Here is a tiny trained network, its code and every weight. The questions are about switching its units off for an input and a class, where a switched-off unit gives its printed mean instead of its output.

import numpy as np


def w(rows, s, z=0):
    codes = np.array(rows[::2]) - 128.0
    scale = np.full(codes.shape[1], s)
    scale[-1] = z or s
    return codes * scale


def f(y):
    return np.maximum(y, 0)


def log_softmax(a):
    a = a - a.max(-1, keepdims=True)
    return a - np.log(np.exp(a).sum(-1, keepdims=True))


def net(x, mask):
    res = np.array(x, float).reshape(1, 2) / 4 @ E
    y = f(res @ A[0][:, :-1].T + A[0][:, -1])
    res = res + np.where(mask, y, B[0][:, -1]) @ B[0][:, :-1]
    return log_softmax(res[-1] @ U[:, :-1].T + U[:, -1])


A, B = {}, {}
E = w([
[45,21,78,2,202],'x0',
[245,125,100,45,46],'x1',
],0.011)
A[0] = w([
[190,172,153,206,93,98],'neuron 0',
[176,127,77,130,145,108],'neuron 1',
[81,122,141,6,141,95],'neuron 2',
[127,133,132,125,113,233],'neuron 3',
[36,144,154,182,127,126],'neuron 4',
[233,146,136,29,65,107],'neuron 5',
[57,139,125,200,154,88],'neuron 6',
[152,124,121,160,131,88],'neuron 7',
[181,132,171,82,125,110],'neuron 8',
[131,135,130,126,131,251],'neuron 9',
],0.024,0.016)
B[0] = w([
[59,116,77,135,57,253],'neuron 0',
[108,99,129,128,171,150],'neuron 1',
[64,133,86,147,58,210],'neuron 2',
[225,90,101,71,137,192],'neuron 3',
[121,127,148,154,191,202],'neuron 4',
[108,151,187,157,194,250],'neuron 5',
[104,163,181,141,161,193],'neuron 6',
[76,126,120,127,125,145],'neuron 7',
[127,149,126,142,160,169],'neuron 8',
[254,114,101,32,138,202],'neuron 9',
],0.041,0.027)
U = w([
[87,161,140,150,242,99],'0',
[26,103,1,118,73,77],'1',
[242,79,74,61,141,254],'2',
[202,49,142,187,67,74],'3',
[159,76,154,200,97,72],'4',
[199,119,186,142,79,83],'5',
],0.011,0.0091)

Each question gives the input, the list of numbers given to net, and the class t.
The units are the neurons (one row each of A and B). Each row of codes is followed by its name. A weight is (code - 128) times the scale printed after its matrix; where a second scale follows, it is the last column's (A, B and U).
mask holds one flag per neuron, in row order. A switched-off neuron (its flag False) gives its mean, the last column of its row in B, instead of its output. The means were averaged over made-up inputs and are rounded, as every weight is.
A unit's drop is (log p(t) with every unit on - log p(t) with that unit switched off) / (log p(t) with every unit on - log p(t) with every unit switched off).
The circuit of an input: a set's keep is (log p(t) with only the set's units on - log p(t) with every unit switched off) / (log p(t) with every unit on - log p(t) with every unit switched off). Starting from all 10 units, units are removed one at a time, each time the one whose removal leaves the highest keep (on an exact tie, the one counted first), for as long as the keep stays at least 0.8.
units of the circuit, in order: the units of the circuit, biggest drop first
unit that matters most: the unit with the biggest drop
k most important neurons: the k neurons with the biggest drops, biggest first
drop when u is switched off: that unit's drop, to one decimal
input [2,0], class 2: unit that matters most => neuron 0
input [-3,3], class 2: units of the circuit, in order => neuron 2; neuron 6
input [-1,3], class 2: 2 most important neurons => neuron 6; neuron 4
input [3,4], class 0: 2 most important neurons => neuron 0; neuron 5
input [4,6], class 0: 2 most important neurons => neuron 5; neuron 0
input [3,-2], class 2: units of the circuit, in order => neuron 0; neuron 5
input [-8,-7], class 1: 2 most important neurons => neuron 0; neuron 5
input [-5,4], class 1: 2 most important neurons => neuron 0; neuron 4
input [2,3], class 2: 3 most important neurons => neuron 0; neuron 6; neuron 4
input [3,1], class 2: drop when neuron 0 is switched off => 3.6
input [-7,-4], class 1: drop when neuron 0 is switched off => 4.9
input [2,6], class 0: drop when neuron 5 is switched off => 9.4
